Below are the code and all the weights of a small trained network. Each question names an input and a class and asks about switching units off, where a switched-off unit gives its printed mean instead of its output.

import numpy as np


def w(rows, s, z=0):
    codes = np.array(rows[::2]) - 128.0
    scale = np.full(codes.shape[1], s)
    scale[-1] = z or s
    return codes * scale


def f(y):
    return np.maximum(y, 0)


def log_softmax(a):
    a = a - a.max(-1, keepdims=True)
    return a - np.log(np.exp(a).sum(-1, keepdims=True))


def net(x, mask):
    res = np.array(x, float).reshape(1, 5) / 4 @ E
    y = f(res @ A[0][:, :-1].T + A[0][:, -1])
    res = res + np.where(mask, y, B[0][:, -1]) @ B[0][:, :-1]
    return log_softmax(res[-1] @ U[:, :-1].T + U[:, -1])


A, B = {}, {}
E = w([
[128,129,129,130,128,128],'x0',
[64,135,22,193,132,135],'x1',
[117,136,115,84,97,145],'x2',
[212,230,131,223,75,147],'x3',
[122,128,139,125,59,8],'x4',
],0.014)
A[0] = w([
[164,97,198,84,82,29,181],'N0',
[169,154,178,88,209,227,214],'N1',
[76,146,8,164,111,51,23],'N2',
[92,160,127,172,41,38,126],'N3',
[155,173,140,208,57,185,126],'N4',
[53,49,140,136,166,71,252],'N5',
[60,97,105,75,170,124,254],'N6',
[224,189,203,117,98,174,220],'N7',
[145,205,93,171,120,153,70],'N8',
[71,118,35,175,159,202,140],'N9',
[210,223,92,188,82,204,158],'N10',
],0.012,0.0053)
B[0] = w([
[149,65,72,41,32,4,220],'N0',
[21,191,176,107,227,183,234],'N1',
[23,221,235,144,241,227,213],'N2',
[82,216,215,202,118,83,209],'N3',
[130,149,48,182,94,36,214],'N4',
[81,32,115,77,148,129,233],'N5',
[111,33,149,54,185,151,235],'N6',
[66,243,133,202,137,46,225],'N7',
[108,72,3,142,62,132,190],'N8',
[233,2,38,76,88,174,224],'N9',
[62,117,64,242,23,51,251],'N10',
],0.0089,0.019)
U = w([
[5,123,241,58,223,196,240],'0',
[131,28,37,96,36,82,250],'1',
[46,228,168,207,123,187,185],'2',
[198,153,159,161,33,80,1],'3',
[155,40,77,78,167,254,27],'4',
],0.011,0.0078)

Each question gives the input, the list of numbers given to net, and the class t.
The units are the neurons (one row each of A and B). Each row of codes is followed by its name. A weight is (code - 128) times the scale printed after its matrix; where a second scale follows, it is the last column's (A, B and U).
mask holds one flag per neuron, in row order. A switched-off neuron (its flag False) gives its mean, the last column of its row in B, instead of its output. The means were averaged over made-up inputs and are rounded, as every weight is.
A unit's drop is (log p(t) with every unit on - log p(t) with that unit switched off) / (log p(t) with every unit on - log p(t) with every unit switched off).
The circuit of an input: a set's keep is (log p(t) with only the set's units on - log p(t) with every unit switched off) / (log p(t) with every unit on - log p(t) with every unit switched off). Starting from all 11 units, units are removed one at a time, each time the one whose removal leaves the highest keep (on an exact tie, the one counted first), for as long as the keep stays at least 0.8.
units of the circuit, in order: the units of the circuit, biggest drop first
most important unit: the unit with the biggest drop
top k neurons: the k neurons with the biggest drops, biggest first
drop of u: that unit's drop, to one decimal
input [-7,2,-7,-4,8], class 0: units of the circuit, in order : [N2]
input [-1,-1,-6,4,8], class 3: units of the circuit, in order : [N0; N3]
input [-6,-6,-7,6,1], class 3: units of the circuit, in order : [N2; N0; N7]
input [4,1,-8,-8,5], class 0: top 2 neurons : [N10; N9]
input [-3,5,-2,0,2], class 0: top 2 neurons : [N2; N10]
input [-6,3,-3,1,-8], class 1: top 3 neurons : [N2; N10; N9]
input [1,7,0,1,8], class 2: top 2 neurons : [N3; N6]
input [1,5,-7,-6,-1], class 4: top 2 neurons : [N9; N1]
input [-5,0,-4,2,-3], class 2: top 3 neurons : [N0; N5; N6]
input [2,-8,6,2,7], class 3: top 2 neurons : [N7; N3]
input [0,-3,3,5,1], class 3: top 2 neurons : [N2; N1]
input [-2,-1,-4,6,6], class 3: top 3 neurons : [N0; N1; N3]
input [0,1,-1,-5,-8], class 4: top 2 neurons : [N9; N2]
input [1,-6,-1,2,7], class 3: top neuron : [N3]
input [5,1,1,-4,-6], class 4: top 2 neurons : [N9; N2]
input [5,8,-7,2,-7], class 1: top 2 neurons : [N9; N10]
input [-8,2,6,4,2], class 2: drop of N0 : 0.1
input [-7,7,5,-3,-2], class 4: drop of N9 : 0.7
input [-7,5,1,-8,-7], class 4: drop of N9 : 1.0
input [1,5,3,-3,2], class 0: drop of N2 : 0.1
input [5,2,4,1,-8], class 1: most important unit : N9
